The symbols move the units like this.
from | χ γ ψ λ ζ β
MC | MP NM QF DG RR PH
PN | GH QG SD PG FJ FQ
PH | FD BB JB NM DG QF
FJ | LM CG QG FH GH PG
GH | LZ ZL CG PP LM FH
QF | FC LD GR BB NM JB
RF | DD QJ CJ BL DT NH
PP | BR GH FJ DN MF ZL
LM | JJ DN ZL MF LZ PP
GT | BC MF PP LZ LT LM
NF | JT LG FD PC NL MP
NM | DL PH LD MC FC BB
TZ | DT CJ DM NH RF TB
GB | GR GQ BC QH FP TC
SN | FP BC LT TC GB HS
BQ | QG BL NH DT SD RF
QJ | SD NH TB RF BQ TZ
DG | LG MC BB FC FD NM
FD | CR RR MC DL LG FC
GG | TZ JF PC JT ZC NL
JB | MC QT ZD LD BB GR
BC | ZJ HS BR SN GQ JJ
DT | PN BQ QJ FZ DD BL
LD | DG JB TM QF PH QT
GQ | TM TC HS GB ZJ SN
MF | HS LM GH GT BR DN
QT | NM GR FP JB QF TM
NL | TB CR LG JF JT PC
HS | QH JJ LZ BC TC LT
DN | LT PP FH LM GT GH
TM | BB ZD QH GR JB FP
JF | CJ NL NF GG DM CR
CJ | BQ TB JT TZ QJ ZC
BB | RR QF QT PH MC LD
NH | FZ TZ ZC QJ BL CJ
LZ | SN GT DN BR JJ MF
PC | DM NF DL CR JF LG
FP | LD ZJ GQ ZD GR QH
BL | FQ RF TZ BQ FZ QJ
GR | PH TM ZJ QT LD ZD
CG | DN PG FQ FJ ZL PN
PG | PP PN DD CG FH QG
ZJ | JB QH TC FP TM GB
QG | ZL FQ FZ PN CG DD
ZD | QF FP GB TM QT ZJ
DL | NL FD DG MP NF RR
FQ | FH DD DT QG PG SD
BR | TC LZ LM LT HS GT
SD | CG FZ BL DD QG DT
LG | GG MP RR NF CR DL
ZL | GT FH PG GH DN FJ
FC | NF DG PH RR DL MC
CR | ZC PC MP NL GG NF
DD | FJ SD BQ FQ PN FZ
JJ | GB LT GT HS SN BR
DM | QJ JT NL ZC CJ GG
TB | BL ZC GG CJ NH DM
MP | JF DL FC LG PC FD
JT | NH GG CR DM TB JF
QH | QT GB SN ZJ ZD GQ
FZ | PG DT RF SD FQ BQ
LT | GQ BR MF JJ BC LZ
FH | MF FJ PN ZL PP CG
TC | ZD SN JJ GQ QH BC
RR | PC FC NM FD MP DG
ZC | RF DM JF TB TZ JT

The rows follow the links: the fewer symbols apart two units are, the more alike their rows tend to be.

Each row is also shifted at random along 4 hidden directions that mean nothing.

Some units, each with a row of numbers:
FD [-449, -47, 85, -245, 84, 334, -131, -197, 164, -216, 25, -329, -135, -82, 141, 249, 33, -86, 252, -52, -218, 91, -193, 20, 577, 37, 23, 80, -304, -8, 60, -130, -43, -371, 21, -227, 24, -131, -79, -13, 141, -96, -157, -70, -105, -198, -246, 185, 328, 139, 278, -17, -250, -40, 71, -236, 277, -195]
ZC [-145, -94, -99, 51, -80, -45, -304, -100, -112, 117, -410, -84, 585, -337, 114, 5, -354, -181, -65, 183, 154, 215, -174, 358, -114, 156, -176, -401, -207, 149, -114, 345, -292, -196, -167, -26, -32, -396, -200, 141, 200, -350, 101, 277, 161, 276, -45, -292, -95, -27, -60, 19, 144, 156, -122, -186, -30, -25]
ZD [7, 331, 43, -193, 11, 190, 319, -36, 75, -185, 178, -32, -8, -223, 267, 140, 16, -71, -69, -24, -33, 33, 210, -305, 0, -103, 26, -62, 360, -201, 63, 160, 65, -161, 193, 53, -11, 272, -291, -294, 37, 39, -50, -326, -15, -50, -426, 80, -251, -44, 180, -103, -216, -331, -157, 65, 419, -91]
QJ [19, -303, -12, 157, -74, -189, -281, 141, -191, 286, -158, 1, 154, 394, -217, -239, 37, -94, -24, 175, 291, 132, -349, 382, 73, 239, -239, 113, -468, 333, -164, -182, -148, 33, -166, 76, 52, -364, 370, 285, -117, -113, 212, 464, 109, 174, 374, -280, 228, -82, -117, 68, 263, 547, 124, -95, -695, 145]
LD [819, 289, 90, -171, 13, 167, 451, 145, -205, 166, 322, -185, -359, 472, 101, -167, 243, 106, 24, 2, 197, -22, -178, -186, 367, 25, -219, 625, 112, 103, 19, -523, -31, -403, 72, 162, 80, -74, 246, -344, -305, 47, -176, -68, 193, -222, -183, 189, 51, -78, 268, -253, -97, 233, -68, -102, -227, 288]
JF [-95, -159, -111, -112, -53, 245, -175, -221, -32, -101, -417, -54, 136, -483, 169, 127, -459, 262, 75, -258, -306, -77, 64, 207, 9, -330, 70, -169, 79, -89, 179, 110, -333, -252, -240, -247, 60, -145, -216, 49, 394, -436, -247, -169, 109, -176, -267, 177, 27, 230, 38, 106, 4, -158, -292, -248, 507, -123]
JT [456, -235, -80, -113, -101, 234, 10, 21, -143, 46, -229, -25, -45, 60, 4, -40, -279, 201, 59, -183, -93, 10, -196, 227, 66, -299, -76, 282, -75, 123, 118, -385, -344, -247, -268, -169, 123, -235, 164, 64, 120, -358, -183, 68, 218, -195, -103, 36, 224, 126, 24, 71, 188, 200, -235, -227, -61, 135]
GQ [-203, 224, 125, -168, 67, -147, 112, 132, 17, -23, 252, -6, -125, 308, 32, -278, 320, 84, -192, 8, 111, -131, 292, -196, 44, -16, -31, 102, 246, -113, -35, 147, 206, 89, 222, 271, 97, 377, 56, -133, -156, 294, 222, -166, -116, -18, -33, 91, -86, -63, 75, -29, -250, -63, -44, 119, -162, -40]
BB [-639, 428, 83, -74, 53, -9, 34, -86, -149, 182, 47, -299, 230, -55, 329, -103, 53, -143, -40, 251, 237, 82, -94, -20, 285, 326, -244, -102, 39, 70, -68, 283, -43, -405, 93, 151, -49, -228, -226, -209, -110, -51, -7, -58, 125, 117, -187, -28, -273, -121, 214, -294, -241, 93, 43, -146, 24, 44]
ZJ [-409, 197, 128, -323, 1, 288, 259, -25, 439, -462, 320, -99, 283, -217, 301, 452, 204, -827, -94, 329, 192, 501, -71, -372, 40, 186, 3, -332, -76, -92, -242, 265, 165, -95, 392, 89, -141, 339, -415, -161, -6, 230, 355, -53, -225, 250, -502, -325, -16, -276, 275, -55, -261, -267, -22, 191, 275, -347]
CJ [850, -201, -116, 186, -50, -15, -61, 47, -288, 303, -265, 51, -164, 114, -173, -177, -225, 484, 133, -225, -94, -210, -129, 268, -12, -141, -76, 306, -43, 158, 151, -359, -237, -109, -338, -140, 86, -368, 286, 77, 36, -266, -317, 136, 241, -204, 237, 158, 117, 186, -129, 9, 286, 255, -68, -214, -190, 287]
FQ [818, -418, -29, 76, -34, -71, -157, 42, 222, -196, -42, 207, -35, 51, -350, 141, 29, -150, 31, -29, -84, 86, 13, 53, -217, -85, 179, -103, -247, -10, -55, -69, 105, 364, 4, -115, -18, 190, 126, 221, 122, 98, 154, 249, -175, 74, 180, -164, 297, 44, -183, 291, 189, -4, 37, 120, -110, -135]
NL [649, -140, -56, -172, -31, 129, -134, -76, -152, 1, -323, -88, -59, -67, 12, -104, -298, 413, 47, -308, -216, -187, 65, 225, 115, -365, -10, 135, 65, -42, 190, -68, -268, -310, -214, -155, 202, -90, 21, -47, 276, -344, -193, -49, 147, -253, -197, 227, 174, 246, 43, 87, -33, 38, -323, -311, 200, 13]
PG [18, -145, -17, 89, -23, -469, -271, 223, -188, 168, -268, 255, 314, 191, -183, -509, -27, 150, -397, 35, 248, -133, 264, 228, -541, -97, -66, -235, 154, -22, -111, 472, -27, 413, -55, 296, 158, 199, 131, 234, 12, 26, 494, 206, 24, 271, 275, -307, -141, -53, -327, 210, 164, 155, -176, 89, -515, 5]
LT [-81, 133, 46, 147, 51, -109, 147, -7, 256, -116, 370, 87, 21, -13, -57, 245, 324, -484, 44, 305, 106, 215, -37, -322, -58, 407, 84, -184, -94, -20, -157, 82, 349, 266, 298, 78, -235, 156, -99, -50, -204, 409, 143, 63, -254, 241, 120, -177, -76, -202, 1, -82, -24, -129, 359, 301, -14, -87]
JB [-370, 336, 103, -223, -32, 134, 375, 219, -280, 217, 239, -146, -127, 521, 280, -322, 211, 55, -140, 63, 309, 10, -125, -106, 244, -7, -321, 516, 194, 143, -40, -317, -138, -331, 26, 291, 157, -57, 200, -233, -365, -11, 64, -96, 254, -120, -166, 33, -72, -148, 252, -232, -119, 293, -122, -42, -393, 260]
PN [362, -275, -85, 138, -55, -205, -181, 63, 1, -37, -196, 300, 3, -77, -234, -122, -157, 245, -151, -176, -140, -192, 266, 81, -462, -253, 177, -193, 148, -138, 59, 172, 47, 433, -97, -49, 63, 220, 80, 187, 163, -10, 93, 24, -77, 18, 228, -43, 11, 98, -293, 233, 189, -114, -114, 120, -11, -15]
ZL [-211, -137, -10, 65, -115, -103, 131, 261, 28, 9, 92, 281, 327, 198, -78, -12, 55, -470, -285, 284, 383, 344, -133, -19, -545, 82, -83, -101, -51, 130, -279, 3, -22, 367, 40, 239, -49, 117, 108, 152, -200, 103, 482, 262, -8, 365, 113, -562, -97, -335, -161, 78, 289, 175, -2, 314, -486, 31]
RF [14, -638, -47, 65, -100, 628, 192, 34, 388, -332, 226, 104, -407, 295, -299, 693, 54, -445, 484, -21, -234, 503, -730, 6, 219, -66, 163, 561, -775, 325, -8, -1244, -119, 116, -193, -504, -151, -275, 425, 296, -123, -48, -241, 249, -111, -261, 97, -126, 771, -27, 91, 145, 412, 221, 324, 106, -159, 6]
LM [853, 97, -147, 361, -14, -63, 357, 3, 19, 49, 166, 338, -309, -219, -190, 197, -58, 196, 135, -146, -187, -133, 139, -305, -408, -56, 252, 52, 365, -148, 138, -252, 202, 341, 38, -108, -193, 90, 10, -98, -92, 166, -335, -166, -6, -60, 190, 150, -280, 19, -224, -66, 244, -316, 144, 282, 310, 162]
JJ [448, 272, -17, 266, 131, -270, 50, -226, 203, -77, 178, 106, -119, -459, -101, 230, 96, 16, 120, 13, -196, -197, 351, -328, -106, 233, 260, -432, 290, -294, 74, 425, 443, 269, 287, -61, -258, 230, -358, -198, 61, 363, -200, -198, -262, 120, 116, 214, -372, 40, -137, -98, -165, -494, 276, 164, 549, -119]
LZ [691, 359, -89, 432, 80, -479, -48, -224, 104, 113, 56, 119, 250, -621, -119, 145, -8, -85, 0, 224, -25, -135, 365, -259, -346, 439, 151, -734, 338, -261, -40, 765, 406, 305, 259, 82, -312, 80, -489, -196, 88, 334, -78, -17, -157, 388, 194, 6, -615, -44, -252, -118, -34, -406, 268, 215, 457, -93]
GT [191, -3, -29, 207, -19, 110, 453, 111, 200, -100, 470, 223, -280, 172, -161, 357, 216, -372, 152, 122, 22, 230, -230, -355, -146, 160, 158, 257, -82, 72, -76, -552, 220, 309, 121, -56, -218, 79, 171, -25, -330, 319, -86, 22, -123, 8, 144, -116, 27, -217, -55, -77, 218, -65, 316, 348, -85, 97]
GH [-114, -141, -127, 170, -109, 196, 328, 56, 287, -262, 167, 368, 116, -283, -43, 498, -97, -494, 9, 129, -5, 367, -133, -248, -522, -22, 196, -147, 24, -4, -125, -202, 48, 361, 61, -122, -232, 126, -109, 83, -67, 94, 47, -10, -100, 171, -47, -341, -101, -250, -118, 73, 317, -257, 123, 374, 158, -66]
PP [-403, -49, -140, 287, -80, 123, 295, -2, 168, -147, 117, 399, -18, -454, -15, 428, -227, -114, 72, -18, -200, 116, 25, -269, -555, -113, 299, -158, 244, -95, 69, -160, 73, 375, -39, -166, -246, 98, -192, 31, -27, 40, -175, -201, -66, 48, 39, -65, -292, -101, -176, 9, 304, -398, 136, 340, 441, 1]

Start, symbols taken left to right, then the unit you end at.
Answer with the unit's name.
[-390, -282, -85, -72, -106, 429, -5, -111, 106, -174, -204, 10, 198, -344, 147, 416, -375, -212, 180, -15, -145, 305, -349, 156, -13, -133, 11, -8, -279, 112, 47, -285, -346, -194, -228, -327, -54, -302, -119, 140, 195, -392, -160, 27, 107, -67, -223, -149, 186, 12, 90, 70, 230, 0, -85, -100, 273, -74]
γ λ χ λ ζ χ: PN
[-368, -106, -60, -199, -22, 253, -246, -163, -11, -130, -359, -129, 104, -345, 207, 69, -349, 236, 35, -235, -304, -65, 54, 218, 130, -310, 33, -135, 8, -83, 143, 150, -258, -304, -175, -226, 124, -71, -199, 55, 359, -384, -147, -171, 63, -176, -296, 175, 98, 224, 70, 102, -72, -135, -276, -263, 418, -157]
λ β ζ ζ: DM
[1261, 255, 75, 180, 128, -417, 66, 8, 20, 99, 270, 2, -202, 123, -256, -165, 345, 106, -41, 49, 77, -241, 338, -253, 28, 254, 70, -116, 251, -157, -36, 298, 443, 213, 331, 197, -55, 287, 1, -231, -111, 442, 28, 25, -158, 101, 204, 166, -187, -1, -114, -74, -162, -110, 154, 129, -24, 32]
ζ γ ψ ζ ψ: BR
[-785, -250, -56, 18, -110, -15, 98, 285, -43, 9, -3, 363, 47, 275, -63, -167, -75, -15, -247, -39, 113, 49, -11, 43, -534, -269, 37, 181, 89, 69, -70, -241, -116, 444, -167, 116, 99, 186, 280, 263, -175, -36, 308, 12, 58, 40, 170, -296, 10, -153, -199, 175, 323, 86, -121, 259, -416, 86]
λ β γ ζ β: CG
[-569, -297, 72, -444, -56, 448, -68, 59, 100, -238, -66, -228, 55, 326, 129, 69, 14, -278, 18, 9, 60, 312, -345, 202, 377, -166, -151, 286, -474, 182, -89, -352, -290, -323, -103, -79, 180, -48, 163, 123, 51, -228, 179, 135, 18, -110, -319, -147, 547, -19, 278, 117, -61, 291, -180, -175, -228, -124]
χ λ γ β: GG
[538, 351, 29, -78, 43, 180, 313, -109, 5, 4, 206, -230, -46, -135, 206, 184, 63, -132, 162, 119, 59, 81, -109, -250, 333, 199, -119, 88, 78, -3, 16, -95, 28, -431, 147, -5, -82, -132, -192, -344, -78, 15, -242, -109, 82, -60, -282, 131, -146, -45, 261, -275, -183, -55, 49, -60, 285, 71]
γ ζ β: QF
[1112, -9, 84, -230, 81, 95, -312, -282, 338, -350, -142, -403, 369, -373, 35, 358, 47, -551, 151, 270, 21, 299, -90, 72, 507, 342, -80, -497, -451, -57, -130, 506, 68, -407, 256, -130, -64, -36, -406, -152, 402, 16, 88, 311, -209, 206, -384, -109, 257, 55, 213, 45, -330, -74, -17, -243, 362, -394]
λ ψ β λ λ: RR
[-648, 293, 51, -265, -18, 274, 378, 40, 78, -150, 245, -50, 42, -71, 333, 160, 54, -239, -79, 47, 57, 170, 20, -269, 44, -73, -50, 72, 215, -84, -6, -47, -39, -235, 139, 88, -19, 166, -201, -228, -120, -6, 45, -264, 16, -52, -422, -13, -170, -153, 239, -140, -156, -181, -142, 86, 233, -52]
β χ ζ χ γ: RR
[550, -100, -164, 327, -15, -201, -281, -140, -313, 331, -413, 50, 4, -268, -145, -170, -380, 581, 126, -202, -178, -347, 56, 312, -120, -80, 20, -86, 86, 24, 230, 62, -162, -43, -294, -157, -2, -376, 61, 112, 192, -298, -379, 40, 224, -99, 272, 221, -131, 275, -227, 4, 220, 81, -17, -233, 103, 176]
β χ λ χ χ λ: GH
[-1120, 39, 137, -130, 42, 95, 252, 216, 176, -128, 456, 36, -272, 521, 15, -13, 450, -277, -39, 94, 135, 121, -123, -278, 117, 46, 43, 367, -111, 70, -120, -379, 207, 250, 175, 155, 6, 273, 249, 48, -379, 331, 230, -89, -172, -53, 73, -76, 184, -200, 123, -22, -124, 65, 227, 281, -354, -7]
ψ γ β ψ: GH
[375, 192, 21, -114, 91, 100, 315, 7, 83, -172, 279, 84, -537, -14, 10, 29, 120, 405, 34, -367, -358, -341, 369, -398, 40, -343, 247, 263, 482, -311, 259, -152, 197, 50, 139, -43, 60, 426, -20, -252, -11, 196, -265, -474, -92, -364, -149, 481, -57, 175, 91, -16, -218, -393, -86, 117, 434, -3]
ζ λ ζ: QT
[-351, 273, 100, -134, 48, 92, 66, -51, -74, 94, 147, -338, 24, 195, 203, -22, 199, -183, 80, 190, 216, 107, -250, -12, 508, 308, -257, 165, -207, 170, -91, -78, -35, -420, 72, 83, 8, -239, -1, -161, -159, 10, -28, 42, 76, -6, -119, 26, 32, -80, 276, -249, -221, 236, 107, -161, -116, 58]
β ψ β γ χ: QF
[343, -99, -116, -41, -49, 212, -207, -283, 117, -199, -419, -76, 356, -719, 151, 381, -487, -86, 135, -30, -250, 143, -12, 181, -40, -91, 58, -463, -45, -86, 83, 324, -249, -256, -132, -301, -96, -191, -455, 7, 470, -376, -183, -19, 43, 35, -345, -22, -39, 154, 26, 66, 25, -236, -215, -203, 652, -212]
β β χ λ λ ζ: NH
